Here is a tiny trained network, its code and every weight. The questions are about switching its units off for an input and a target symbol, where a switched-off unit gives its printed mean instead of its output.

import numpy as np


def w(rows, s, z=0):
    codes = np.array(rows[::2]) - 128.0
    scale = np.full(codes.shape[1], s)
    scale[-1] = z or s
    return codes * scale


def f(y):
    return np.maximum(y, 0)


def softmax(a):
    e = np.exp(a - a.max(-1, keepdims=True))
    return e / e.sum(-1, keepdims=True)


def log_softmax(a):
    a = a - a.max(-1, keepdims=True)
    return a - np.log(np.exp(a).sum(-1, keepdims=True))


def net(x, mask):
    ids = ['ΓΞΣΦΨδεζηθπτω'.index(c) for c in x.split()]
    T = len(ids)
    res = E[ids] + P[:T]
    u = 0
    for l in range(3):
        q, k, v = (res @ M[l].T for M in (Q, K, V))
        z = softmax(np.where(np.tri(T) > 0, q @ k.T / 3**0.5, -1e9)) @ v
        res = res + np.where(mask[u], z, O[l][:, -1]) @ O[l][:, :-1]
        u += 1
        y = f(res @ A[l][:, :-1].T + A[l][:, -1])
        res = res + np.where(mask[u : u + 4], y, B[l][:, -1]) @ B[l][:, :-1]
        u += 4
    return log_softmax(res[-1] @ U[:, :-1].T + U[:, -1])


Q, K, V, O, A, B = {}, {}, {}, {}, {}, {}
E = w([
[132,140,147],'Γ',
[152,190,101],'Ξ',
[239,122,169],'Σ',
[125,87,139],'Φ',
[252,175,120],'Ψ',
[117,74,165],'δ',
[181,145,103],'ε',
[156,97,61],'ζ',
[145,94,127],'η',
[146,133,168],'θ',
[125,64,73],'π',
[74,180,140],'τ',
[154,213,174],'ω',
],0.018)
P = w([
[139,136,136],'0',
[122,132,103],'1',
[118,127,97],'2',
[116,119,115],'3',
[124,110,133],'4',
[122,102,162],'5',
[124,93,184],'6',
[126,85,218],'7',
[121,81,254],'8',
[131,85,244],'9',
[174,95,157],'10',
],0.0077)
Q[0] = w([
[90,221,3],'L0H1',
[126,138,124],'L0H1',
[11,73,238],'L0H1',
],0.005)
K[0] = w([
[16,254,76],'L0H1',
[66,123,10],'L0H1',
[26,65,157],'L0H1',
],0.0082)
V[0] = w([
[253,228,179],'L0H1',
[208,60,95],'L0H1',
[124,74,135],'L0H1',
],0.005)
O[0] = w([
[108,94,173,167],'L0H1',
[120,68,246,252],'L0H1',
[110,144,57,132],'L0H1',
],0.012,0.0015)
A[0] = w([
[90,96,154,253],'L0N1',
[117,92,143,48],'L0N2',
[8,161,135,141],'L0N3',
[145,74,147,109],'L0N4',
],0.017,0.002)
B[0] = w([
[105,126,92,212],'L0N1',
[179,162,42,175],'L0N2',
[138,6,131,207],'L0N3',
[209,59,101,254],'L0N4',
],0.011,0.0054)
Q[1] = w([
[80,180,251],'L1H1',
[108,114,3],'L1H1',
[92,37,93],'L1H1',
],0.0078)
K[1] = w([
[175,217,2],'L1H1',
[21,175,123],'L1H1',
[180,196,213],'L1H1',
],0.0073)
V[1] = w([
[82,60,147],'L1H1',
[118,242,98],'L1H1',
[208,196,3],'L1H1',
],0.0068)
O[1] = w([
[110,56,253,170],'L1H1',
[189,58,127,2],'L1H1',
[224,171,140,123],'L1H1',
],0.0073,0.0075)
A[1] = w([
[118,97,86,6],'L1N1',
[102,81,38,140],'L1N2',
[72,2,137,190],'L1N3',
[114,128,115,211],'L1N4',
],0.0096,0.0027)
B[1] = w([
[242,155,198,148],'L1N1',
[190,199,117,197],'L1N2',
[109,200,84,249],'L1N3',
[254,172,145,146],'L1N4',
],0.0085,0.012)
Q[2] = w([
[165,68,126],'L2H1',
[104,21,95],'L2H1',
[134,182,1],'L2H1',
],0.0095)
K[2] = w([
[254,109,187],'L2H1',
[85,155,149],'L2H1',
[152,221,203],'L2H1',
],0.0051)
V[2] = w([
[112,98,221],'L2H1',
[112,146,167],'L2H1',
[94,2,58],'L2H1',
],0.0068)
O[2] = w([
[153,94,177,4],'L2H1',
[131,156,216,82],'L2H1',
[100,2,92,31],'L2H1',
],0.0082,0.0043)
A[2] = w([
[206,108,2,199],'L2N1',
[2,117,146,65],'L2N2',
[93,196,187,77],'L2N3',
[149,217,111,2],'L2N4',
],0.0085,0.0027)
B[2] = w([
[26,55,135,251],'L2N1',
[109,131,165,134],'L2N2',
[240,65,1,144],'L2N3',
[173,132,61,182],'L2N4',
],0.0079,0.014)
U = w([
[167,150,149,39],'Γ',
[215,136,196,175],'Ξ',
[154,168,182,194],'Σ',
[149,151,194,255],'Φ',
[160,153,157,72],'Ψ',
[158,141,153,87],'δ',
[163,142,150,51],'ε',
[136,75,124,207],'ζ',
[194,63,165,141],'η',
[158,139,177,233],'θ',
[151,99,77,6],'π',
[45,248,119,209],'τ',
[245,197,103,74],'ω',
],0.012,0.0048)

Each question gives the input, a string of symbols that net reads in full, and the target symbol t.
The units are the heads (3 rows each of Q, K, V and O) and the neurons (one row each of A and B). Each row of codes is followed by its name. A weight is (code - 128) times the scale printed after its matrix; where a second scale follows, it is the last column's (O, A, B and U).
mask holds one flag per unit, layer by layer, with each layer's heads first. A switched-off unit (its flag False) gives its mean, the last column of its rows in O or B, instead of its output. The means were averaged over made-up inputs and are rounded, as every weight is.
A unit's drop is (log p(t) with every unit on - log p(t) with that unit switched off) / (log p(t) with every unit on - log p(t) with every unit switched off).
The circuit of an input: a set's keep is (log p(t) with only the set's units on - log p(t) with every unit switched off) / (log p(t) with every unit on - log p(t) with every unit switched off). Starting from the 12 units with the biggest drops (on a tie, the unit counted first), units are removed one at a time, each time the one whose removal leaves the highest keep (on an exact tie, the one counted first), for as long as the keep stays at least 0.8.
circuit, biggest first: the units of the circuit, biggest drop first
most important unit: the unit with the biggest drop
k most important neurons: the k neurons with the biggest drops, biggest first
k most important neurons of layer l: the k neurons of layer l with the biggest drops, biggest first
input Σ ζ ζ π Ψ τ π ζ ζ π ω, target ω: circuit, biggest first -> [L2N3; L2N1]
input Σ ζ Ψ, target Ξ: 2 most important neurons of layer 1 -> [L1N3; L1N2]
input Ψ τ Ξ τ θ ζ Ψ, target Ξ: circuit, biggest first -> [L0H1; L1N3; L2H1]
input θ ω ζ Ξ Ξ Σ ω Ψ τ, target ω: circuit, biggest first -> [L2N1; L2N3]
input ζ ζ τ ζ π ζ τ ζ ζ, target τ: circuit, biggest first -> [L0N3; L1H1]
input ζ τ π δ, target τ: circuit, biggest first -> [L1N3; L1H1]
input ζ ω δ π ζ ζ Φ Ξ τ ζ π, target τ: most important neuron of layer 2 -> [L2N1]
input ζ ζ τ ω ζ ζ Σ τ π Φ, target τ: 2 most important neurons of layer 0 -> [L0N3; L0N1]
input τ δ ω ζ Ψ ζ ζ ζ Σ Ξ, target ω: circuit, biggest first -> [L2N1; L2N3]
input ζ δ ζ η ζ π ε π δ τ ζ, target τ: circuit, biggest first -> [L1H1; L1N3]
input τ ζ ω ε π, target ω: 2 most important neurons -> [L0N3; L2N4]
input Ξ Σ ζ ζ θ π π π ω ζ, target ω: circuit, biggest first -> [L2H1; L1H1; L0N3]
input ζ Ξ ζ Γ ε τ Σ π, target τ: 3 most important neurons of layer 0 -> [L0N3; L0N2; L0N1]
input ζ Ξ ζ ζ π ζ π τ Ψ Φ, target τ: 3 most important neurons of layer 0 -> [L0N3; L0N2; L0N1]
input ζ ω δ, target ω: most important unit -> L2H1
input ω π Σ, target η: 4 most important neurons -> [L0N4; L1N3; L0N2; L1N2]
input ω π π ζ ζ ζ π π, target π: 2 most important neurons -> [L2N1; L1N2]
input θ Σ ω τ ζ Σ Σ τ ζ τ Σ, target η: 3 most important neurons -> [L0N4; L0N2; L1N2]
input τ τ δ, target τ: 2 most important neurons of layer 1 -> [L1N3; L1N1]
input τ Σ ζ ζ ζ θ π Σ τ π η, target τ: most important unit -> L1H1
